Here is a tiny trained network, its code and every weight. The questions are about switching its units off for an input and a target symbol, where a switched-off unit gives its printed mean instead of its output.

import numpy as np


def w(rows, s, z=0):
    codes = np.array(rows[::2]) - 128.0
    scale = np.full(codes.shape[1], s)
    scale[-1] = z or s
    return codes * scale


def f(y):
    return np.maximum(y, 0)


def softmax(a):
    e = np.exp(a - a.max(-1, keepdims=True))
    return e / e.sum(-1, keepdims=True)


def log_softmax(a):
    a = a - a.max(-1, keepdims=True)
    return a - np.log(np.exp(a).sum(-1, keepdims=True))


def net(x, mask):
    ids = ['ΓΘΠΣΨζτ'.index(c) for c in x.split()]
    T = len(ids)
    res = E[ids] + P[:T]
    q, k, v = (res @ M[0].T for M in (Q, K, V))
    z = softmax(np.where(np.tri(T) > 0, q @ k.T / 3**0.5, -1e9)) @ v
    res = res + np.where(mask[0], z, O[0][:, -1]) @ O[0][:, :-1]
    y = f(res @ A[0][:, :-1].T + A[0][:, -1])
    res = res + np.where(mask[1:17], y, B[0][:, -1]) @ B[0][:, :-1]
    return log_softmax(res[-1] @ U[:, :-1].T + U[:, -1])


Q, K, V, O, A, B = {}, {}, {}, {}, {}, {}
E = w([
[79,194,131],'Γ',
[33,177,101],'Θ',
[114,150,252],'Π',
[192,205,239],'Σ',
[196,226,201],'Ψ',
[53,157,172],'ζ',
[125,219,132],'τ',
],0.012)
P = w([
[116,253,99],'0',
[108,157,153],'1',
[110,133,155],'2',
[125,134,162],'3',
[135,91,140],'4',
[163,104,151],'5',
[138,88,160],'6',
[150,96,164],'7',
[152,98,159],'8',
],0.015)
Q[0] = w([
[128,75,137],'head 0',
[172,116,223],'head 0',
[31,245,197],'head 0',
],0.012)
K[0] = w([
[141,116,215],'head 0',
[101,146,123],'head 0',
[124,251,135],'head 0',
],0.014)
V[0] = w([
[2,115,36],'head 0',
[67,124,200],'head 0',
[54,75,161],'head 0',
],0.018)
O[0] = w([
[40,86,67,56],'head 0',
[69,138,254,180],'head 0',
[55,115,166,5],'head 0',
],0.013)
A[0] = w([
[192,141,184,108],'neuron 0',
[132,83,140,156],'neuron 1',
[149,178,52,223],'neuron 2',
[189,41,111,210],'neuron 3',
[181,151,91,80],'neuron 4',
[128,32,111,86],'neuron 5',
[124,36,74,123],'neuron 6',
[79,171,171,63],'neuron 7',
[190,78,60,139],'neuron 8',
[43,82,12,86],'neuron 9',
[77,220,105,112],'neuron 10',
[124,178,115,168],'neuron 11',
[112,96,49,15],'neuron 12',
[148,130,181,107],'neuron 13',
[128,138,74,3],'neuron 14',
[177,173,190,138],'neuron 15',
],0.011,0.0042)
B[0] = w([
[20,139,159,237],'neuron 0',
[232,141,1,131],'neuron 1',
[151,99,225,154],'neuron 2',
[146,122,23,145],'neuron 3',
[195,177,168,166],'neuron 4',
[216,165,143,131],'neuron 5',
[136,189,162,133],'neuron 6',
[91,133,9,156],'neuron 7',
[83,84,29,143],'neuron 8',
[134,114,233,146],'neuron 9',
[140,30,62,141],'neuron 10',
[90,35,65,150],'neuron 11',
[184,170,240,133],'neuron 12',
[159,163,69,190],'neuron 13',
[117,89,60,131],'neuron 14',
[126,106,23,251],'neuron 15',
],0.0069,0.03)
U = w([
[79,218,175,59],'Γ',
[171,227,254,118],'Θ',
[85,137,82,136],'Π',
[168,176,151,50],'Σ',
[174,75,96,115],'Ψ',
[125,116,200,227],'ζ',
[160,101,156,254],'τ',
],0.0088,0.0043)

Each question gives the input, a string of symbols that net reads in full, and the target symbol t.
The units are the heads (3 rows each of Q, K, V and O) and the neurons (one row each of A and B). Each row of codes is followed by its name. A weight is (code - 128) times the scale printed after its matrix; where a second scale follows, it is the last column's (O, A, B and U).
mask holds one flag per unit, heads first, then neurons. A switched-off unit (its flag False) gives its mean, the last column of its rows in O or B, instead of its output. The means were averaged over made-up inputs and are rounded, as every weight is.
A unit's drop is (log p(t) with every unit on - log p(t) with that unit switched off) / (log p(t) with every unit on - log p(t) with every unit switched off).
The circuit of an input: a set's keep is (log p(t) with only the set's units on - log p(t) with every unit switched off) / (log p(t) with every unit on - log p(t) with every unit switched off). Starting from the 12 units with the biggest drops (on a tie, the unit counted first), units are removed one at a time, each time the one whose removal leaves the highest keep (on an exact tie, the one counted first), for as long as the keep stays at least 0.8.
circuit, biggest first: the units of the circuit, biggest drop first
k most important neurons: the k neurons with the biggest drops, biggest first
input Π τ Σ, target Π: circuit, biggest first -> [neuron 15; neuron 7; head 0; neuron 4]
input Θ Π Π Γ ζ Π Ψ Θ, target ζ: circuit, biggest first -> [neuron 15; head 0; neuron 9]
input Θ τ Π Π Π Π τ, target ζ: circuit, biggest first -> [neuron 15; head 0; neuron 9; neuron 13]
input τ τ τ ζ, target Ψ: circuit, biggest first -> [head 0; neuron 0]
input τ τ Γ, target Ψ: most important neuron -> [neuron 0]
input Θ Π Π Θ Γ, target ζ: 3 most important neurons -> [neuron 9; neuron 15; neuron 13]
input Π ζ Π Π Π Π, target Π: 4 most important neurons -> [neuron 7; neuron 15; neuron 4; neuron 2]
input Ψ Π ζ Ψ, target Ψ: circuit, biggest first -> [neuron 15; head 0]
input Π Γ Σ Ψ, target Π: circuit, biggest first -> [head 0; neuron 15; neuron 7; neuron 4]
input τ Θ Π, target Ψ: 2 most important neurons -> [neuron 0; neuron 8]
input Θ τ Π Θ Π Σ Σ, target ζ: circuit, biggest first -> [neuron 15; head 0; neuron 13]
input Π τ τ Σ, target Π: circuit, biggest first -> [neuron 15; head 0; neuron 7; neuron 4]
input τ τ τ, target Ψ: circuit, biggest first -> [head 0; neuron 0]
input Σ Θ Σ ζ Π Π Γ Γ, target Θ: circuit, biggest first -> [head 0]
input Σ Π Σ Ψ Σ Γ Π, target Θ: 3 most important neurons -> [neuron 7; neuron 0; neuron 8]
input Θ Π Π τ, target ζ: 2 most important neurons -> [neuron 9; neuron 10]
input Θ Π ζ Γ, target Θ: 3 most important neurons -> [neuron 9; neuron 15; neuron 12]
input Θ ζ Θ, target Θ: 2 most important neurons -> [neuron 9; neuron 12]
input Θ Π Π, target ζ: 2 most important neurons -> [neuron 9; neuron 4]
input Π Θ ζ Ψ, target Π: 3 most important neurons -> [neuron 7; neuron 15; neuron 4]
